Each row is followed by its class.
-16.7 -7.8 -19.7 -6.3 26.3 -6.5 10.1 -14.9 -20.5 1.6 -9.6 6.9 11.5 0.0
 8.9 1.6 1.1 5.7 -1.9 4.7 14.4 17.8 -22.4 -9.6 -4.1 6.3 -15.6 14.7 -6.2
 4.5 -> H
-1.8 -9.5 -19.5 -9.8 2.1 0.2 4.5 -1.3 4.2 2.1 13.9 -4.2 -3.1 5.7 6.4 8.7
 5.3 -6.0 -11.4 -3.4 2.6 -19.4 -10.6 1.3 4.9 -5.2 -2.5 -3.7 5.8 4.1 -> D
-0.8 -8.1 -18.7 -8.8 6.3 -0.2 3.3 -1.5 0.1 3.9 11.3 -3.8 -1.8 4.2 9.2
 3.6 -0.1 0.3 -9.7 -1.9 5.1 -10.6 -7.4 -1.0 0.5 -3.4 -2.9 -0.7 -1.6 4.1 -> A
-47.5 -1.5 -10.8 6.3 13.6 -11.3 -9.1 1.8 -6.0 5.7 -28.6 8.9 23.2 1.1
 26.6 -6.4 29.1 -29.5 6.4 5.9 20.9 1.4 -43.3 -13.3 -6.8 4.0 -34.0 17.0
 15.6 0.1 -> H
-15.9 -17.0 -36.6 -18.2 30.9 -5.9 13.9 -21.2 -23.3 1.1 2.4 1.8 11.7 3.8
 11.6 4.5 -3.8 11.0 -14.1 2.4 16.7 12.6 -21.8 -10.9 -2.5 8.6 -14.5 14.0
 -7.3 5.7 -> D
34.9 -18.5 -37.9 -32.4 15.7 1.0 28.2 -24.6 -10.3 -8.0 43.9 -13.9 -19.5
 4.7 -12.7 7.7 -36.4 42.9 -27.3 -1.8 -4.4 3.6 21.9 5.3 5.4 0.1 26.3 -2.4
 -26.1 7.7 -> D
-19.2 -14.7 -38.4 -16.0 32.1 -6.9 14.0 -23.2 -23.2 2.4 -0.2 1.9 12.2 3.8
 15.7 6.3 -1.2 9.6 -9.9 5.9 19.6 11.9 -30.5 -13.4 -3.9 4.0 -17.4 15.5
 -11.9 5.7 -> D
3.6 -21.8 -39.3 -23.1 20.6 -2.6 15.2 -18.6 -11.2 -2.2 23.4 -4.7 -4.1 5.5
 6.4 6.0 -11.6 16.5 -22.6 1.1 8.8 -3.3 -8.3 -3.7 1.9 -2.1 1.1 4.2 -9.3
 5.1 -> H
21.3 -17.3 -33.2 -25.6 12.7 -4.3 18.5 -19.4 -6.5 -3.2 31.1 -9.0 -12.1
 7.2 -1.7 8.0 -22.8 25.8 -20.0 1.0 0.8 -5.5 9.6 1.7 1.3 -2.7 12.6 -2.4
 -14.0 7.5 -> A
0.8 -13.5 -29.7 -17.9 17.2 -2.0 18.0 -17.0 -11.8 -2.0 14.1 -4.2 -0.8 3.5
 5.6 5.4 -9.5 13.4 -14.8 -0.4 7.5 3.0 -6.0 -2.9 -1.7 1.1 -1.7 7.0 -10.3
 3.9 -> A
81.8 -2.0 14.5 -17.0 -17.0 9.3 22.3 -11.5 8.0 -14.2 54.6 -15.6 -39.1
 -3.9 -49.0 2.7 -59.3 58.9 -17.8 -6.6 -34.6 7.3 81.5 21.5 11.0 -3.7 67.0
 -23.7 -35.1 0.4 -> E
-16.8 -1.2 -5.5 -1.0 3.2 -2.9 -7.6 -6.2 -3.7 2.9 -12.5 4.5 8.0 2.2 12.5
 -2.0 13.3 -13.3 2.7 1.0 13.1 -3.3 -21.9 -4.7 -3.0 0.4 -15.4 6.6 6.4 0.8 -> D
-5.8 -24.6 -49.6 -26.3 29.8 -4.5 23.9 -27.0 -20.6 1.3 16.9 -5.0 3.0 3.9
 11.1 5.9 -12.2 20.4 -21.3 2.3 15.6 4.6 -18.2 -8.6 -2.3 1.0 -7.9 10.0
 -13.6 6.7 -> A
-22.4 -11.7 -30.3 -10.5 22.9 -5.8 5.0 -13.9 -16.9 3.4 -2.0 2.5 11.3 2.7
 17.0 3.2 5.9 -3.0 -7.9 2.9 17.7 0.4 -30.9 -8.2 -3.8 6.1 -18.1 13.1 0.3
 5.7 -> D
-21.0 -15.0 -35.6 -14.3 29.1 -4.8 12.3 -18.3 -18.4 0.6 -0.4 0.9 13.2 6.7
 13.3 4.0 0.8 4.9 -10.3 3.1 19.5 7.4 -30.9 -10.7 -2.8 5.2 -15.0 14.1
 -4.3 4.9 -> D
-12.8 -9.3 -23.3 -12.6 24.1 -5.9 15.4 -21.7 -24.9 -1.9 -5.2 1.9 11.8
 -1.6 6.2 1.0 -6.5 16.8 -3.3 5.0 11.9 21.2 -15.8 -10.9 -3.5 7.1 -12.5
 15.9 -14.4 1.0 -> H
19.2 -4.5 -6.4 -12.2 -2.0 3.0 4.5 -4.2 3.0 0.6 18.7 -5.2 -10.9 1.7 -7.4
 8.8 -13.6 13.2 -11.7 3.0 -7.9 -5.2 16.6 2.3 2.0 -3.2 14.9 -7.2 -7.1
 -0.6 -> E
-6.5 -19.5 -43.4 -22.2 22.0 -8.4 10.4 -13.9 -6.4 1.2 20.0 -5.2 -2.7 5.2
 16.5 7.4 -1.5 3.2 -21.6 1.4 13.4 -15.5 -21.0 -5.7 2.6 -4.0 -6.3 4.4
 -0.7 8.9 -> A
-0.5 15.1 30.5 17.9 -18.5 1.7 -16.2 17.3 14.4 1.3 -12.8 2.7 -1.6 -2.3
 -4.5 -4.4 8.9 -16.2 9.9 -1.8 -6.4 -5.5 5.7 3.0 1.1 -1.1 3.2 -10.6 11.4
 -9.1 -> E
32.6 8.3 18.8 -1.0 4.0 3.9 21.4 -18.5 -21.9 -8.3 4.8 -1.7 -3.8 -13.4
 -35.8 2.8 -36.6 48.5 6.9 4.6 -15.1 43.9 40.0 1.3 -1.9 11.0 27.9 0.7
 -33.6 -7.5 -> E
-29.0 -6.8 -16.3 -0.9 6.5 -3.8 -9.3 5.7 5.2 4.4 -10.3 1.1 8.5 6.5 24.2
 5.0 24.6 -27.1 -1.7 -0.7 14.8 -18.9 -31.0 -5.9 -1.9 -3.7 -23.0 5.6 19.8
 2.7 -> D
-28.4 -31.4 -70.6 -32.7 46.9 -8.5 23.6 -29.8 -31.4 4.2 10.9 -3.8 13.5
 -0.4 26.2 9.6 -3.9 16.6 -25.4 4.6 30.0 5.0 -44.7 -14.5 -1.7 3.2 -25.0
 20.7 -9.5 11.7 -> D
-10.0 -13.1 -27.6 -11.8 5.6 -0.6 -2.7 0.6 5.3 3.6 12.0 -2.2 -4.7 8.0
 18.4 3.9 9.3 -14.1 -14.1 -2.5 9.6 -25.8 -19.9 -2.9 3.5 -7.2 -10.3 -0.4
 11.2 7.4 -> A
-3.6 -11.8 -26.3 -13.1 12.4 -4.3 6.3 -10.0 -5.5 1.3 11.5 -3.2 -1.3 4.2
 10.7 0.6 0.9 3.4 -12.6 -1.3 8.6 3.8 -13.5 -2.1 0.3 -2.4 -3.5 1.9 -1.6
 7.5 -> A
3.4 -14.9 -24.7 -13.2 10.5 -0.6 5.9 -8.1 -1.3 0.2 17.1 -4.6 -3.9 4.5 5.7
 6.4 -4.5 6.5 -12.9 -1.1 5.4 -10.3 -3.5 -1.3 1.8 -3.9 -0.5 0.5 -3.1 4.0 -> A
-4.4 -22.6 -49.3 -25.6 14.1 0.1 4.7 -9.8 3.9 5.2 26.7 -8.6 -5.9 12.5
 22.6 8.4 1.2 -4.7 -29.0 -5.1 13.3 -29.9 -21.8 0.2 3.0 -8.1 -7.0 -5.1
 5.9 10.4 -> A
5.3 -19.1 -39.2 -24.2 20.6 -3.0 18.5 -20.9 -13.5 -0.2 21.5 -12.9 -2.9
 4.4 4.5 7.8 -13.3 21.1 -20.5 0.4 9.6 -0.9 -9.3 -3.6 2.0 0.9 -2.0 4.0
 -14.1 6.9 -> A
-19.8 -5.3 -7.1 0.7 7.5 -2.9 0.1 0.7 -7.5 2.4 -10.5 2.8 7.9 0.5 9.5 0.7
 10.0 -9.4 4.8 6.2 10.0 1.6 -17.8 -6.0 -3.3 3.9 -13.7 8.4 4.0 0.4 -> D
30.1 -0.8 0.2 -8.6 -0.8 6.3 13.1 -11.3 -2.9 -6.6 19.3 -4.5 -12.4 -3.4
 -20.1 2.2 -27.4 31.1 -5.6 -0.4 -11.2 13.2 29.3 6.2 3.0 2.0 23.2 -4.4
 -14.9 1.3 -> E
44.8 -10.4 -7.2 -16.3 0.6 4.3 17.7 -13.3 -1.8 -7.4 33.0 -11.1 -23.4 0.5
 -26.5 1.5 -36.3 40.1 -12.9 -1.7 -17.6 6.2 41.3 10.3 7.1 -1.2 36.2 -10.9
 -23.3 1.6 -> E
-17.1 -24.0 -61.5 -31.2 30.6 -5.4 12.5 -19.7 -12.3 4.4 19.5 -3.3 6.5
 13.0 26.8 10.5 5.2 -0.8 -24.9 -0.1 24.9 -16.6 -36.7 -7.9 0.6 -3.1 -19.2
 12.3 2.8 11.4 -> D
-29.4 -8.3 -25.1 -7.3 20.4 -6.2 6.8 -14.2 -19.9 3.6 -15.7 5.1 18.3 -0.3
 18.6 0.2 9.4 -2.9 -1.3 4.6 18.9 10.6 -37.5 -10.8 -5.0 6.5 -25.2 16.7
 -0.3 2.8 -> H
-26.1 -8.6 -22.9 -4.5 20.4 -5.2 6.3 -13.5 -15.7 3.5 -11.0 3.5 14.5 1.0
 15.1 0.8 9.1 -4.4 -2.4 4.9 14.2 7.8 -27.1 -9.2 -5.0 3.4 -18.7 13.3 0.1
 1.7 -> H
